Here is a tiny trained network, its code and every weight. The questions are about switching its units off for an input and a class, where a switched-off unit gives its printed mean instead of its output.

import numpy as np


def w(rows, s, z=0):
    codes = np.array(rows[::2]) - 128.0
    scale = np.full(codes.shape[1], s)
    scale[-1] = z or s
    return codes * scale


def f(y):
    return y / 2 * (1 + np.tanh(0.7978845608 * (y + 0.044715 * y**3)))


def log_softmax(a):
    a = a - a.max(-1, keepdims=True)
    return a - np.log(np.exp(a).sum(-1, keepdims=True))


def net(x, mask):
    res = np.array(x, float).reshape(1, 6) / 4 @ E
    y = f(res @ A[0][:, :-1].T + A[0][:, -1])
    res = res + np.where(mask, y, B[0][:, -1]) @ B[0][:, :-1]
    return log_softmax(res[-1] @ U[:, :-1].T + U[:, -1])


A, B = {}, {}
E = w([
[129,127,127,123],'x0',
[35,49,131,122],'x1',
[158,101,248,97],'x2',
[128,128,127,124],'x3',
[129,127,129,127],'x4',
[50,217,159,157],'x5',
],0.012)
A[0] = w([
[234,188,129,132,191],'n0',
[85,107,123,152,85],'n1',
[105,135,129,128,126],'n2',
[59,174,189,154,5],'n3',
[163,81,167,138,110],'n4',
[159,203,128,143,115],'n5',
[156,179,99,139,122],'n6',
[83,189,80,140,107],'n7',
[107,108,9,150,94],'n8',
[140,152,205,113,11],'n9',
[135,105,141,114,113],'n10',
[253,192,146,137,56],'n11',
[134,43,156,153,98],'n12',
[146,232,123,175,122],'n13',
[83,110,121,142,82],'n14',
[120,173,113,127,151],'n15',
[86,102,130,125,188],'n16',
[35,209,187,142,76],'n17',
[212,87,63,136,35],'n18',
],0.018,0.012)
B[0] = w([
[88,193,37,156,249],'n0',
[104,158,122,148,147],'n1',
[123,126,124,145,137],'n2',
[197,126,78,66,168],'n3',
[160,84,162,113,176],'n4',
[123,148,221,142,185],'n5',
[91,93,180,136,173],'n6',
[74,134,207,151,187],'n7',
[185,143,18,97,211],'n8',
[65,183,58,183,158],'n9',
[146,140,164,113,144],'n10',
[203,80,39,70,218],'n11',
[148,112,192,77,185],'n12',
[91,89,223,125,212],'n13',
[99,151,114,146,147],'n14',
[112,132,190,146,166],'n15',
[155,121,122,125,187],'n16',
[129,133,3,141,213],'n17',
[71,159,88,175,183],'n18',
],0.029,0.017)
U = w([
[119,229,83,210,254],'0',
[254,171,75,84,98],'1',
[132,132,249,140,81],'2',
],0.011,0.00062)

Each question gives the input, the list of numbers given to net, and the class t.
The units are the neurons (one row each of A and B). Each row of codes is followed by its name. A weight is (code - 128) times the scale printed after its matrix; where a second scale follows, it is the last column's (A, B and U).
mask holds one flag per neuron, in row order. A switched-off neuron (its flag False) gives its mean, the last column of its row in B, instead of its output. The means were averaged over made-up inputs and are rounded, as every weight is.
A unit's drop is (log p(t) with every unit on - log p(t) with that unit switched off) / (log p(t) with every unit on - log p(t) with every unit switched off).
The circuit of an input: a set's keep is (log p(t) with only the set's units on - log p(t) with every unit switched off) / (log p(t) with every unit on - log p(t) with every unit switched off). Starting from the 12 units with the biggest drops (on a tie, the unit counted first), units are removed one at a time, each time the one whose removal leaves the highest keep (on an exact tie, the one counted first), for as long as the keep stays at least 0.8.
circuit, biggest first: the units of the circuit, biggest drop first
most important unit: the unit with the biggest drop
top k neurons: the k neurons with the biggest drops, biggest first
drop of u: that unit's drop, to one decimal
input [-4,-5,-2,-4,-5,-1], class 0: circuit, biggest first : [n0]
input [-1,-5,8,5,0,1], class 0: top 3 neurons : [n9 n0 n8]
input [5,-8,-7,-6,3,-5], class 0: top 2 neurons : [n18 n0]
input [-4,1,6,-3,5,8], class 1: top 4 neurons : [n3 n0 n18 n7]
input [-2,-1,0,4,4,-5], class 0: top 3 neurons : [n18 n11 n8]
input [6,-4,-2,-2,2,1], class 2: circuit, biggest first : [n17 n13]
input [-6,-8,0,-6,4,5], class 2: top 4 neurons : [n13 n5 n6 n8]
input [1,4,2,-3,0,-3], class 2: top 4 neurons : [n8 n11 n17 n0]
input [0,3,5,5,3,4], class 1: top 2 neurons : [n3 n0]
input [-8,2,-8,7,3,-1], class 1: top 2 neurons : [n8 n0]
input [5,2,-6,-1,0,-1], class 1: top 2 neurons : [n8 n0]
input [4,-8,6,-8,-5,1], class 0: top 2 neurons : [n0 n9]
input [-5,5,2,-5,-1,4], class 1: top 2 neurons : [n3 n0]
input [-8,-5,-7,2,-3,-4], class 0: most important unit : n18
input [0,5,2,-7,1,-5], class 2: top 2 neurons : [n8 n11]
input [-6,7,6,-6,-6,1], class 1: top 2 neurons : [n13 n7]
input [-2,-5,-4,-5,4,2], class 2: drop of n13 : 0.1
input [5,5,6,5,-4,4], class 1: drop of n3 : 0.4
input [3,5,7,5,7,8], class 1: drop of n3 : 4.5
input [0,-6,-4,-2,3,8], class 2: most important unit : n13
